Each row comes from the steps of one walk. Every step used is in the known rows, and no mark comes twice. Write the walk behind each row, first mark first.
Each row is shifted at random along 3 fixed directions that mean nothing.
Known rows
fesu/luze/rikosu/lezas/ginure/gapod/bubene: [-269  -70  -17  -84  -20  223   36   87  -27  -89 -346  -31   21 -194
   44 -141  169  -39 -272  172 -166  -58   89   34   30   56  -15  -95
   37  113  251 -218   20  -88   57 -127   79   27  190   -3  354 -165
  149  -76  126   30    5 -118  -65 -239   78  339   13 -142 -266  251
  -75  123  -47   -1 -118]
gapod/ginure/gezuf/bubene/bezi/lezas: [-122   -2   48   57  -92  -22 -224   32  191 -108  -78   -5   75 -263
 -158  386  130 -174 -131  -31 -225  -47  -49  -10   29  -20  -23 -105
  -81  -85 -174   30   -7 -243  -62 -137  -65   14  134  237  -76  -33
 -239   44  -95 -139  -21  128 -257   81  192   21    7    6  -11  144
  -14  -63  226   27 -212]
rikosu/lezas/bubene/gapod/luze/ginure/gezuf: [-230   24  -85  101   10  222 -140  -60  -13 -112 -336 -183   16 -223
  -64   86  233  -82 -266   52 -238   72   28  -25   59    8  -37 -107
  -33  115  192  -59  137 -115   99 -219   -7  107  202   91  152 -162
    7 -129  -58  117  114 -164 -109 -169  201  301  -74 -132  -68  324
  -98  157  -20  -11 -485]
lezas/ginure/bezi/bubene/rikosu: [ -94  -72   55  -29   71   41  106  112  187   -3 -119  282   20  -26
  -79   -8    3 -129   30  194  102  124   35  137   28 -225  279  -28
    4  258 -147   92   92 -192  -83 -105  -76   39  318  -12 -245  281
  -17  184  122 -211 -221 -135   73  418 -124 -182  -45 -108  -67   26
   18 -210  259   13   -1]
gugof/lezas/rikosu/bezi/bubene: [-246   22 -117 -228  -18   40  496   -1  240   86  -82  -12 -232  -28
  180 -354  170   85  -19  180  150 -152   44 -240  135 -248   15  -74
  201  329  268 -182 -186 -123  -71   15  266 -168  269  133  465  143
  372   30  170  248 -111 -414  234 -110 -120  175  210 -386 -431  217
 -274   47  -91 -114   28]
gezuf/ginure/bubene/rikosu/luze/lezas/fesu/dopo/gapod: [-219   13   86  -22  187  307  175  195   57   68 -202  173  -87  288
   13 -381 -194   58  -18  234  104  189  187   65   94 -120  392  -49
 -129  625   65   52  278 -248   76 -222   20  270  299 -399 -270  159
   35  -53   59   25 -195 -203  260  487   63  107 -164 -147 -210   67
   58 -215  131  109   -5]
ginure/gugof/lezas/fesu/luze/rikosu/bezi/bubene/gezuf/gapod: [-151   91   -1  153  276  246   17  -56   23  -96 -145  -43 -164  366
 -106 -268  -85   27  129  141   71  163   35 -115  117 -261  113 -111
  -64  662  218  190  175 -150   37 -204   84  145  331 -190 -358  192
   18 -129 -171  208  -78 -181  229  542  135  149 -150 -274 -154   48
  -92 -302 -142   43 -112]
bezi/ginure/bubene/rikosu/lezas/fesu/luze: [-109  -42  112   17  178  197   -9  149   38  -53  -50   93  -61  247
  -62 -194 -123 -183   47  123  152  133  131    7   78 -127  267 -103
  -71  609  -13  203  218 -200    0 -189  -33  136  182 -348 -347  139
 -111   29   32  -24 -208  -88  111  515   28   87 -185  -80 -146    7
    6 -264  114  150  -38]
dopo/luze/lezas/rikosu: [-106   10  221  116   37  185 -205  184  -78  -19  -17   65  -29   -7
 -102  177  -51 -136  -25  -25 -123   43    6   94  164  136   47   -2
 -106    4  -88  182  189 -199  102  -81  -54   95  157  -48 -237 -165
 -244    0 -135    7   28  219 -204  127  300   83 -120   85    8  -43
   63  -88  105   15 -102]
fesu/luze/gugof/lezas/ginure/gezuf/gapod/bubene: [-114   44   22   99   51  284 -197  -91  -79 -169 -205 -104   48  -37
  -84  -24  212  -63 -114   23 -233  -45  -35  -45   82   17 -194 -164
  -10  148  210  -46   58  -29  105  -89  173   93  170   65   87 -151
  -30 -184 -146  204  129   -2 -101 -134  198  407  -70  -70 -231   86
  -13    4 -189   64 -169]
dopo/fesu/luze/gugof/lezas/rikosu/bezi/ginure: [-110   -1 -185  161  255  312  125 -201 -194  -35  -81 -349 -396  128
  -94 -485  160  -28  -29  141  -61  -11   65 -283  129 -161 -132 -121
   36  522  479   41   64 -130  258 -176  374   53  223 -148  140   18
  182 -271 -285  694  260 -429  246   68  241  511   -6 -382 -322  124
 -164  -58 -543   -4 -350]
gezuf/bubene/bezi/lezas/ginure/gugof: [-149   -8   33   -9  -40    8   -6   80  148  -55 -163   76  -24 -233
   30   98  110 -187 -143  127 -144  -39   28   61  -20  -51   50  -47
   20  -37  -77  -66   44 -121   -8  -90  -93  -22  236  166  104   75
  -44   63   39  -64  -55   -9 -150   27   64   23   32  -71  -74  196
  -86    3  146  -16 -143]
bubene/lezas/ginure/gezuf/gapod/luze/gugof: [-203   15   -8  155  154  285  -33  -58  -20  -68 -315   30  -16   53
  -18 -102   74   11  -47  167 -129  236    6   80   36 -130   63  -42
   42  267  156   35  256  -12   97 -216   12  137  370  -33 -153  107
   47  -89  -22   98    0 -206   47  193  158  195 -107 -194  -12  202
  -72  -35  -97   21 -351]
luze/rikosu/bezi/bubene/gapod/ginure: [ -60  -55   -8   93  -35  -27 -363  -13   40 -188 -108 -110   63 -359
 -343  493  149 -177 -170 -117 -247 -227   44  -50   96   72 -178 -123
  -71 -221  -82   14  -47 -256   19 -114  -42  -19   53  245   74 -198
 -238  -11 -258  -48   85  209 -345 -104  320  112   40  -38 -115  100
  -15  -45   34  -26 -163]
bubene/bezi/ginure/gezuf/gapod/luze/lezas/fesu/dopo/gugof: [-138  -64  178   26   48  150 -125  158   70  -71 -114  202   47   -3
 -113   92 -141  -13  -68   70 -144   85   65   87   48    1  126  -30
 -170  127 -152   34  143 -212   37 -186 -145  154  170 -105 -207  -70
 -254  -24   90 -187 -118  183 -183  227  222   23  -37   26  -32   67
   82 -184  256   76    0]
gugof/lezas/bubene/rikosu/luze/fesu: [-150   10  181 -117 -123   26 -176  254  178  -28  -31   20   35 -259
   32  289   94 -164  -96 -142 -116 -232  185  -70  222  120  -23  -60
   31 -163 -235  -14  -72 -182  -33  -47  -65  -38  -37  184  167 -200
 -123   66   85 -141 -117  227 -280 -175  106  125   27   25 -146   68
  -60  108  255   23   78]
fesu/dopo/gugof/lezas/rikosu/luze/ginure: [-164  -22   29  -56  205  296  228   96   19   32  -57   41 -151  293
    9 -379  -25   22   28  101  143  101  180 -124  138  -85  197  -53
   18  524  186   43  243 -181  145 -125  178  117  263 -317  -26  112
   93  -57   22  254 -144 -225  241  235   36  228  -20 -159 -257    5
  -15 -193 -106   50   69]
bezi/bubene/gezuf/gapod/luze: [-190   66   -6  -40  -36  -44   -7  -19  192  -35  -85  121   38  -52
 -109  232   19   57   49  -27   23  -30  -90  -16  110 -216  -34 -108
   48  169  -39   -7  -49 -101 -186  -23   23   37  151  214   -3   25
  -67   88   25 -144 -143  -40  -47   35   93   32   47 -151 -212  183
  -98  -38  134   -9  -85]
dopo/fesu/luze/gugof/lezas: [   1   27  212 -128   39   98  -48  199  163   -3  132  219   30  129
  -48   69  -71  -98  184 -119  -14  -76  144   57  116   80   22  -63
   -8   85 -318  117   74 -160   -6    6    9  121   17 -101 -226 -101
 -302   87   13 -113 -201  308 -209  133  102   50   11  169  -76 -197
   40 -179  109  150  367]
lezas/ginure/gezuf/bubene: [  22   59   61  160  252  247  -24  -25  -10  -65 -118  117   67  253
 -119 -106  -78 -172   19  147  137  246   42  150   48  -98  276  -64
  -43  491  -15  186  343 -136   68 -128  -21  179  280 -291 -494  213
  -88  -19 -136   82 -150 -164  158  610    6  -25 -261  -17  -46  -64
   70 -334   41  108 -202]
ginure/bezi/bubene/rikosu/lezas: [-226    8 -129  -17   57  110  217   19  160   60 -186  -96 -222  -51
   27 -204   52   -4  -75  174  -22   48   55  -55   29 -198  130  -49
   38  333  124   -5   40 -236    8 -188  113   53  264   26   61  119
  159  -23   35  122  -61 -282  138  235   34   72   15 -312 -108  178
 -162   -4  -39  -49 -237]
rikosu/lezas/fesu/dopo/gugof: [  12  -13 -109  345  115  290 -358 -206 -441  -34  -31 -727 -478 -120
 -186 -135  109 -206 -319 -158 -483 -278   49 -258  168  260 -490 -101
 -221  -76  362   58  128 -129  415 -179  278  140  -66   26  358 -522
 -165 -657 -524  853  755  134 -238 -246  657  646 -134 -114 -102   52
 -115  189 -626    2 -533]
rikosu/bezi/lezas/fesu/dopo: [-217 -123  145 -347    7   -7  427  251  280  172  -91  299 -108   99
  196 -320 -113   18  -19  165  181  -70  223  -15  131 -101  239   44
   51  271 -109 -135  -50  -94 -138  -19  -71  -32  194 -154  214  152
  118   78  450 -156 -334  -68  103  138 -139  -29  134 -130 -234  161
 -129  -66  260   36  301]
ginure/gapod/bubene/rikosu: [ -16  -45   45   99   25  104 -269   31    6 -149 -104  -25   26 -118
 -230  216   36 -178  -79  -42 -227  -42  -22  128   53   26  -58 -129
 -141  -28 -124   77   91 -202   28 -102   14  138   95   96 -161  -97
 -239  -71 -117  -95  128  215 -215  194  177   44 -133   32  -30 -119
   83 -115   60   54  -49]
luze/fesu/dopo/gugof/lezas/ginure/gapod: [ -78  -91  -13   38  146  285  -32  -28 -104  -53 -148 -113 -174  -35
  -35 -275   81 -102 -190  103 -217  -15  186  -28   34   65  -73  -56
  -49  138  139  -77  130  -28  239 -155  106  131  254 -128  119 -112
  -41 -288  -54  327  254 -117  -37   16  102  304  -40  -59 -104   24
   -3    3 -201   62 -117]
gezuf/ginure/gapod/bubene: [ -57   13  -21  -61  124  162  106    4  133  -74 -184  208  126   25
  -76  -84  -31  -67  -49  178   55  119   75  187  -21 -130  199 -119
   55  335  -11  -59  121 -139  -18  -79   59  112  257 -125 -215  171
   -9   74   40 -109 -183 -182   93  353  -61   -9  -82  -77 -182   34
   39 -236   83   85  -25]
bubene/gapod/luze/gugof: [ -53    2   61   74   75   58 -152   48   64  -68 -160  153   60  -84
 -158  240   25  -77   43  -43 -124   51   56  158   48  -23  -29  -30
    1  -78 -161   90  151  -81   13  -77 -114  124  153  108 -165  -28
 -214   30  -61 -154  -67  182 -219   60  199    2   -7   -6   84   41
  -20  -38   29   33  -57]
ginure/gugof/luze/rikosu: [  -3    5  124  -42  103  105  -78  178  143 -133  -94  257  138   -7
 -104  169  -24 -182  100   -6  -14   93   84  194   61   12  113    0
   88   -8 -330   73  133 -121   30  -13  -87  101  133  -88 -293   34
 -170  187   70 -302 -315  208 -162  229  -47 -122  -12   68   23 -195
   54 -252   90   37  248]
bezi/ginure/gapod/luze: [ -15  -40 -171  258  209  166 -305 -253 -184 -261 -140 -232  -82 -156
 -334  136  142 -242 -144   11 -204  112  -41   -6  -26  -85 -199 -102
  -20  201  131   84  112  -54  165 -163   84  143  201  -34 -184  -67
 -215 -199 -309  232  245 -157  -87  185  212  225  -99 -126   -9   54
  -31 -131 -321   30 -542]
fesu/dopo/gugof/lezas: [ -62  -13   42 -199  -61   82  183   77  162   56  104   -4 -169   45
   29 -144   78   45   33 -122 -103 -254   80 -154  144   45 -160 -101
  -13   11  -89 -106  -44 -144   62   42  234   58   28   65  316 -163
  -75 -117   49  189   57  132 -104 -216   90  231  142   16 -261  -90
  -39   30  -84   50  308]
ginure/gezuf/gapod/bubene/bezi/lezas/rikosu/luze: [-230   14   30   64   73  153  -37   30   56 -113 -139  -69  -83   56
  -63  -31    3  -22  -98  111  -47   64  -34  -74  105 -151   87 -100
  -90  402  179   54   79 -244   -4 -164   67   78  236  -33  -91   40
   -6  -56  -21   51 -117  -89   45  321  131  123  -97 -213 -188  111
  -92 -167   97  -15 -235]
gezuf/bubene/bezi/lezas/ginure/gugof/luze/fesu/dopo/gapod: [-196   17   13   -3  105  180   70   72   58   42 -146   84 -148   37
  -20 -237   -1  -24  -69  177  -85   55  101   17   17 -152  114  -41
  -63  293   75  -61   63 -130   64 -144   54  184  248  -94  -11   74
    0  -91  -18   91  -23 -163   89  144   74  164   32 -165 -209  144
  -14  -83   -2   54  -77]
gezuf/bubene/gapod/ginure/bezi: [  16   13   39  108   17  109 -228  -38   49 -170 -164   75  166 -118
 -234  240  145 -171 -113   14 -206  -19  -15  142   23  -51  -22 -154
 -149   -1 -151   47   71 -252   41 -134  -14  113  130  100 -248   13
 -209   17 -200  -92   14  101 -194  218  178   50 -126   31  -75   42
   67 -138  110   96 -205]
gugof/luze/ginure/gapod/bubene/bezi/lezas/fesu: [-131  -72  246 -110 -104  -57 -334  215  227 -197   12  243  204 -300
  -81  486   85 -313 -121  -43 -122  -83   91   63   34   52   26  -82
  -66 -169 -321   24 -112 -172 -115  -76 -214  -84  130  195 -118  -65
 -352  228  135 -416 -161  280 -422   93   61  -67   41  142  -54   43
   22 -113  512   63   95]
rikosu/luze/ginure/gugof/lezas: [ -62   41  105 -191  175  133  169  176  315  -98    5  321  117  228
   12  -42  -90 -112  152   52  227  169  208   96   11  -85  336  -49
  115  424 -259   82  212 -189  -14  -59  -57  115  238 -300 -391  237
 -127  257  175 -232 -528  -36   56  507 -190 -163  -17   37  -63 -142
   12 -384  219  102  273]
dopo/luze/ginure/gezuf/gapod/bubene: [-163  115 -191  180  -56  247 -226 -214 -164  -66 -371 -349  -35 -392
 -114  101  287    5 -321   39 -434  -97 -113  -21   95   53 -279 -148
   -3  -88  264 -195  -17 -120  167 -141  223  135   56  243  335 -369
   60 -240 -278  308  336 -138 -161 -462  384  454  -29 -189 -225  306
  -85  248 -279  -67 -583]
bezi/lezas/bubene/ginure: [-159   -9  -60  -42   47   70  212    3  151   73  -72   64 -173  -73
   12 -173  157  -79   -9  122   97   48   65  -97   65 -217  129 -116
   71  313  115   35   71  -85  -21  -94   97  -24  304  116  122  230
   69   12   16  167   57 -351  177   10  -15  147   34 -190 -153  231
  -88   68   37   11 -206]
lezas/fesu/dopo/gugof: [-107  -70   64 -266  -65   56  409  194  152  217  -87  210 -151  -30
  195 -338  -77  104  -35  106   21 -169  166   34  127    3   75  -13
   50   20  -80 -211  -16  -82   -6   33   61   15   67  -12  412  -86
  115  -36  340    6  -79   22  -26 -237   -4   90  148  -70 -262   85
  -82  103   96   10  323]
bubene/ginure/gugof/lezas/rikosu: [ -82  -88  230 -264 -207  -33  -25  284  283 -121   75  256  132 -234
   54  248  126 -173  -51  -93 -111 -240   43   12  124  104  -15 -139
   35 -241 -334  -86  -72 -180  -60   76  -46 -117   88  247  226  -89
 -171  209  287 -317 -178  347 -365 -226  -64    1   87  173 -211 -100
   51   -9  374   35  446]
dopo/fesu/luze/gugof/lezas/ginure/gapod: [  48  -39  147  143  175  251 -419   19 -161 -234   39  -40   -3   62
 -238   90    0 -300  -57  -60 -228    4  128   75   37  172  -99  -93
 -185  141 -103  180  205 -122  207 -134  -19  213  126 -218 -348 -197
 -430 -168 -263  137  147  252 -281  287  242  214 -202  195   -8 -213
  104 -227  -61  171  -54]
fesu/dopo/gapod/bubene/rikosu/bezi/ginure: [-112  -72  -76  -44  -26   19  -62  -24   36  -72  -51 -146 -136 -167
 -254   57   85   -1 -148  -52 -185 -274   16 -133  132  -17 -132 -129
 -141   81   44 -109 -124 -316   44  -81  168   99  -30   88  294 -174
  -71 -128 -115  114   82   69 -101 -123  255  226   83 -152 -357   62
    4  -21  -51  -13  -50]
luze/ginure/bezi/bubene/rikosu/lezas: [-127  -49  235 -109  -15  -44 -221  337  330  -79   -8  306  214 -133
 -157  476 -177 -230  -28  -19    2   44  169  194   17   68  356   27
  -85   39 -490  170  114 -404 -128 -159 -323   65  128  -71 -434   39
 -351  314  113 -564 -501  349 -299  524   49 -343  -46  138  105  -63
   92 -306  575   56  150]
gezuf/ginure/gugof/luze: [  64  107 -128  225  126  201 -323 -231 -148 -238  -67 -322  -80 -103
 -237  106  259 -316 -103 -109 -289  -54  -59  -76   88  -30 -323 -164
   30   51   49   41   70  -51  239  -62  251  146   46   65  -35 -111
 -158 -166 -413  369  258  -41 -125   -4  233  378 -108  -85 -175  -28
  -37  -63 -431   60 -369]
fesu/luze/rikosu/lezas/bubene/bezi: [-218   22  141  -44 -118   86  -65  207   57  -33 -207    7  -11 -118
   18   56  177  -65 -147  -28 -184 -153   58  -53  191   78  -56  -61
 -119  -71  -12  -25  -23 -218   18 -103  -37   19   15  158  247 -171
  -27  -51   -8  -39   -6  198 -178 -257  250  268  -15  -34 -143  234
  -73  218  106   14  -78]
luze/gugof/lezas/fesu/dopo/gapod: [-217  -38    3 -275   -3  141  487  136  168  190 -126  188 -226   41
  246 -511   25  234    0  153   53 -124  192  -93  114  -55   29  -41
  102  183  113 -239  -73  -14   40   11  164   13  248    7  452  -24
  235 -117  315  153  -20 -161  110 -302  -41  230  209 -170 -316  108
 -111  173  -33   -4  314]
luze/lezas/rikosu/bezi: [ -77    9  120  160  220  248  -59   34 -101  -66 -101  -90 -132  218
 -115 -113  -33 -135  -44   57  -47   85   78    7  164   29   79   14
 -119  265  123  198  208 -205  164 -152   33   77  216 -186 -252   46
  -54 -123 -202  253   34   -2   45  459  262  129 -173 -120  -14  -11
  -32 -186 -122    8 -230]
fesu/dopo/gapod/bubene: [ -90   16 -161   24  120  231  231 -139  -99  100 -154 -142 -261   86
  -84 -414   72  122  -70  100  -67  -63  -18  -39   80 -115 -109 -129
  -46  314  345 -113   38  -99  109  -40  339  182  140  -42  238  -76
  131 -307 -127  416  271 -247  200 -103  171  347   15 -230 -315   82
  -43   39 -363   10 -146]
gugof/lezas/fesu/dopo/luze/ginure: [ -68   -8  170  -41  175  258    0  133   16   25   27  203   -6  280
  -69 -138  -67 -108   72   31  144  129  154    8  147  -19  212  -64
  -58  416  -88  151  240 -164   87 -106   26  176  207 -340 -348   69
 -180   33  -22   41 -137  -51   87  324   76  112 -111   66 -151  -57
   94 -266   99  146   82]

Which walk is each row?
[ -40 -117  109  254  195  234 -507  -25 -195 -210  -48 -260 -106   47
 -341  107  -61 -358 -219  -19 -279  -20   72  -60   96   64  -63 -105
 -311  252   75  202  189 -240  157 -260   -2  179  158 -194 -319  -71
 -344 -309 -337  198  261  184 -136  542  382  248 -271  -18  -73  -41
   84 -330  -77  133 -288]	gezuf/ginure/gapod/bubene/rikosu/bezi/lezas/fesu/dopo
[-120  -17   52  111  188  376  -39   48  -47  -85 -102   46  -75  273
 -138 -258   23  -93   30  142   -6  183   26   13   64 -154  149 -160
 -150  501  152  150  241 -177  117 -207  175  221  306 -245 -335  146
  -49  -95 -101  151  101 -211  187  425   88  237 -185 -114 -202  -69
  102 -257  -38  132  -66]	gugof/luze/lezas/fesu/dopo/gapod/ginure/bubene/rikosu
[-213 -112   25  -98  120  305  176  108   41  -81 -182  170  -19  124
    6 -266   34   49  -35  177  -15  123  103   20   24  -67  123  -47
   27  301  141  -96  182  -91  106 -131  116  102  360 -197   15   53
   77  -42  166   17  -87 -172   98  128  -38  184   19 -103 -196   15
   10 -183  -45   36  147]	fesu/dopo/gugof/lezas/ginure/gapod/luze/rikosu
[-245   -5   19   31  -66  248  -41  103  -46   34 -275 -186 -153 -168
   48 -124   12   86 -235   64 -340 -133   55  -57  134   90  -85  -83
 -126    8  160 -163   63 -188  121 -180  109  142   58   69  369 -325
   51 -255   52  163  172   88 -152 -256  330  365   -6 -162 -221  184
  -64  152  -35  -22 -117]	ginure/gezuf/gapod/bubene/rikosu/luze/lezas/fesu/dopo/gugof
[ -20   -1   76  148   83  103 -395   -4  -34 -244   53 -164  -58  -45
 -312  240  156 -262   -3 -170 -191 -150   53 -189  161   47 -176 -112
 -150  110  -52  206   28 -253  121 -127   44   73   14   38 -104 -111
 -298 -114 -353  162   72  244 -213   85  330  265  -61   -9 -126  -51
   14 -132  -98   67 -140]	fesu/luze/gugof/lezas/bubene/rikosu/bezi/ginure
[-130  -36   33  220   71  182 -299 -126 -144 -137 -132 -187 -108   -5
 -190   15  149 -144 -117   14 -254   10  -63 -121  120 -107 -190 -160
 -164  245  184  124   27  -74   66 -203   82   82  183   66 -110  -78
 -166 -218 -220  231  278  -23  -97  112  318  373 -145 -121 -125  211
  -49  -22 -110   93 -410]	bubene/gezuf/gapod/ginure/bezi/lezas/fesu/luze
[-130  -93  185 -161  -57    0 -107  258  179  -58  -38  313  163  -96
 -191  279 -103  -68  -48   19   32 -133  127   73  125    4  176  -94
 -121   72 -230   -7   15 -338 -114  -83 -154   66   76  -69  -99  -80
 -234  188  101 -386 -310  235 -217  100  128  -72   29   52 -264   52
   59 -260  433   60  243]	lezas/fesu/dopo/luze/rikosu/bezi/bubene/gapod/ginure
[ -60  -32  234   17   23   66 -345  117  163 -271   31  212  192  -90
 -121  398   17 -187   -5  -68  -80   -4   63   -9   77   29   -3 -105
  -42    9 -271  124   21 -155   -8 -109 -168  -32  188   87 -318  -26
 -349  112   44 -271 -190  276 -343  245  128  -19  -46  115  -22  -63
   42 -229  340   86   73]	bubene/bezi/ginure/gezuf/gapod/luze/gugof/lezas/fesu
[ -88  -33  -92  107   95  257 -183 -102 -123 -226 -112 -279 -125 -154
 -168  -68  151 -116 -177   56 -260 -130   52 -151   38   36 -195 -164
  -76  180  280  -58  -27 -216  195 -174  221   36  105  -11  138 -244
  -60 -227 -228  323  226  -49 -138  -50  281  390   -6 -162 -261   49
  -70 -111 -254    3 -204]	dopo/gugof/lezas/fesu/luze/rikosu/bezi/ginure/gapod/bubene
[-227  -31   73 -105 -100   84   33  192  159   39 -240  135   53 -238
  -60   56   52  -31 -179  129 -169   40    5   86  112  -18  199  -21
 -112   74 -125  -82   61 -316  -27 -138 -105  174  114    3  125 -103
  -74   76  173 -228 -211   47 -118 -132   88   26   21  -51 -116  218
   20    3  294  -22  -90]	fesu/dopo/luze/lezas/rikosu/bezi/bubene/ginure/gezuf
[-206   21   65  -61   70   92   84  119  213  -99 -271  320  170   11
  -39   60  -75   58   23  200   50  146   32  163   47 -169  271  -10
   31  270  -41   -7  110 -217  -94 -124 -141   65  269  -29 -168  187
   60  188  171 -319 -462  -41    2  286   18 -117  -12 -184 -119  161
  -63 -206  275  -29    2]	lezas/rikosu/bezi/ginure/bubene/gezuf/gapod/luze/gugof
[-297  -35  251 -298 -287   16  -40  329  222   13 -273  333  247 -338
  114  257   39   72 -244   22 -262 -179   78  150  149  209   43   14
  -42 -282 -354 -304  -86 -131  -85  -11 -211   90   46  118  368 -325
 -101  134  377 -463 -299  338 -392 -467   79   74  107  155 -215  220
   46  218  492   15  195]	fesu/dopo/luze/lezas/ginure/gezuf/gapod
[-210  -24   32 -207  -48   36  202  133  268   28 -125  152  -21  -46
   28 -104 -111   64 -108  150  -56  -84   76   46   50  -92  198 -104
  -68  249   -4 -178  -12 -263  -90  -89  -10   97  156  -10  144   24
   16   43  240 -161 -243    4  -34  106   47    7   48 -125 -310  188
  -54 -153  301   16  156]	rikosu/bezi/lezas/fesu/dopo/gapod/bubene/gezuf/ginure/gugof
[-134   18  144   33  -12  106 -223  141  107 -145  -78   44   61  -33
 -198  209    1  -68  -67  -45 -217  -75   39  -29  112   20   20  -90
 -232   98 -159   31   81 -326   44 -145  -60  180   80   -9  -65 -142
 -247  -13 -110  -95 -131  270 -237   87  242  113  -18   18 -181   -8
   77 -147  205   57   45]	fesu/dopo/gugof/luze/lezas/rikosu/bezi/ginure/gezuf/bubene/gapod
[ -46   11   97  170  127  271 -202   58  -87  -56 -152   43  -14   49
 -124  -61  -20 -132   -5   81 -178  106   70  136   35   27   52  -90
 -136  197   10  160  236 -154  118 -194  -33  202  157 -142 -298  -77
 -220 -135 -173   65   78  111 -141  174  292  188 -164   10    6   33
   32 -113  -33  122 -168]	dopo/gapod/ginure/bubene/lezas/fesu/luze/gugof
[-146  -42 -186  163   -5  193 -184 -107 -187 -104 -352 -335 -178 -405
 -171   -7  216 -112 -336  114 -427 -162   -2  -66   55   20 -251 -132
  -79 -101  275 -171   14 -180  202 -196   98  110  103  134  388 -303
   27 -273 -212  275  347  -57 -197 -395  375  402   20 -241 -222  297
 -132  106 -296  -77 -415]	lezas/fesu/dopo/luze/rikosu/bezi/bubene/gapod/ginure/gugof
[-205  -12   -6   49  129  179  113   43   41  -43 -336   59  -73   52
  -65 -235  101  -14  -50  224  -52  127   68   18   58 -197  150  -69
  -82  409  134   28  133 -168   40 -208  -25  139  303 -112  -46  148
   74  -21  -33   60  -78 -233  132  161   77  165  -53 -233 -123  243
  -59   -8  -22   29 -233]	fesu/luze/lezas/rikosu/bezi/ginure/bubene/gapod
[-224  -10  -72  113  -72   65 -245  -27   18 -144 -373  -85   90 -434
 -152  361  219  -22 -196   14 -305  -55  -70   -8   95  -11 -157  -75
   57 -193   13 -113  -27 -105    9 -145  -36    3  156  324  213 -175
    9  -22  -74  -95   52    0 -227 -330  235  209   41 -163  -80  293
  -68  174  -29  -90 -316]	bezi/ginure/bubene/gezuf/gapod/luze/rikosu
[-183  -49   39 -126  -37  205  103  124   68  -30 -217   22  -11 -136
   58 -151  178  -25 -198   90 -211  -65  112  -32  110   40   20  -20
  -44   31   10 -162   12 -241  142 -114   84   70  127  -22  271 -119
   76  -34  126   45 -105    6  -96 -167   70  225   62  -80 -202  131
  -43   41   28  -10    0]	fesu/dopo/gugof/lezas/rikosu/luze/ginure/bezi
[-191   50  106 -103  -84   99  -83   18  177 -182  -46  113  151   57
  -31  189  169  -22  -18  -51  -32  -88  -87  -60  136 -111  -56 -193
  -35  194  -12  -35   -8 -121  -99  -34   91   27  174  156   21    5
  -72   88   53  -86 -117  -21  -88   33   33  184  -65  -21 -328  103
  -42  -60  221   67    6]	gugof/lezas/ginure/bubene/gezuf/gapod/luze
[ -63  -13   16  213   96  210 -246   23 -145   13 -227 -108 -135 -210
 -128   12   47 -188 -128   78 -293   65   58   76   61   67  -38  -12
 -112    5  -41   96  222 -159  190 -215  -85  227  130  -62  -86 -160
 -202 -205 -209  154  172   77 -189  -81  351  211  -96  -38   88  136
  -16   43 -126   30 -379]	bezi/ginure/bubene/lezas/fesu/dopo/luze/gugof
[-219  -67   10  -84   -8  211  187  111    3   78 -261   54 -138 -131
  129 -265    3   55 -169  169 -207    1  113   67   24   27  -13    1
  -12   14  104 -200   65  -39   93 -118   34   93  196  -19  309 -169
   64 -162  215   75  113  -58  -88 -209  139  237   85 -123 -115  209
  -93  128  -46   -3  -36]	ginure/gapod/luze/lezas/fesu/dopo/gugof
[-125   18   38  -43 -132  154  -79   86   82  -38 -174   -9   22 -279
  -45   54  256  -92 -168  -38 -316  -66    0   -7  114   66  -88 -108
 -104 -130  -92 -110   36 -152   93  -82   51  158   24  184  320 -226
 -115  -84   47   16  112  100 -221 -458  139  287   35   40 -124  139
   38  210   82   32  -87]	fesu/dopo/gugof/luze/lezas/bubene/ginure/gezuf
[-115    6  130 -164   37   74   28  142  261  -81  112  280   61  162
  -89   20 -122  -70  108   28   99   27   23   35   50 -174  180 -167
  -54  411 -127   20   46 -193 -115  -22   47  149  178 -109 -233  114
 -201  153  155 -228 -303   51  -18  327  -62  -19   -6   15 -324  -81
   67 -373  325  126  324]	bezi/lezas/fesu/dopo/gapod/bubene/gezuf/ginure/gugof/luze
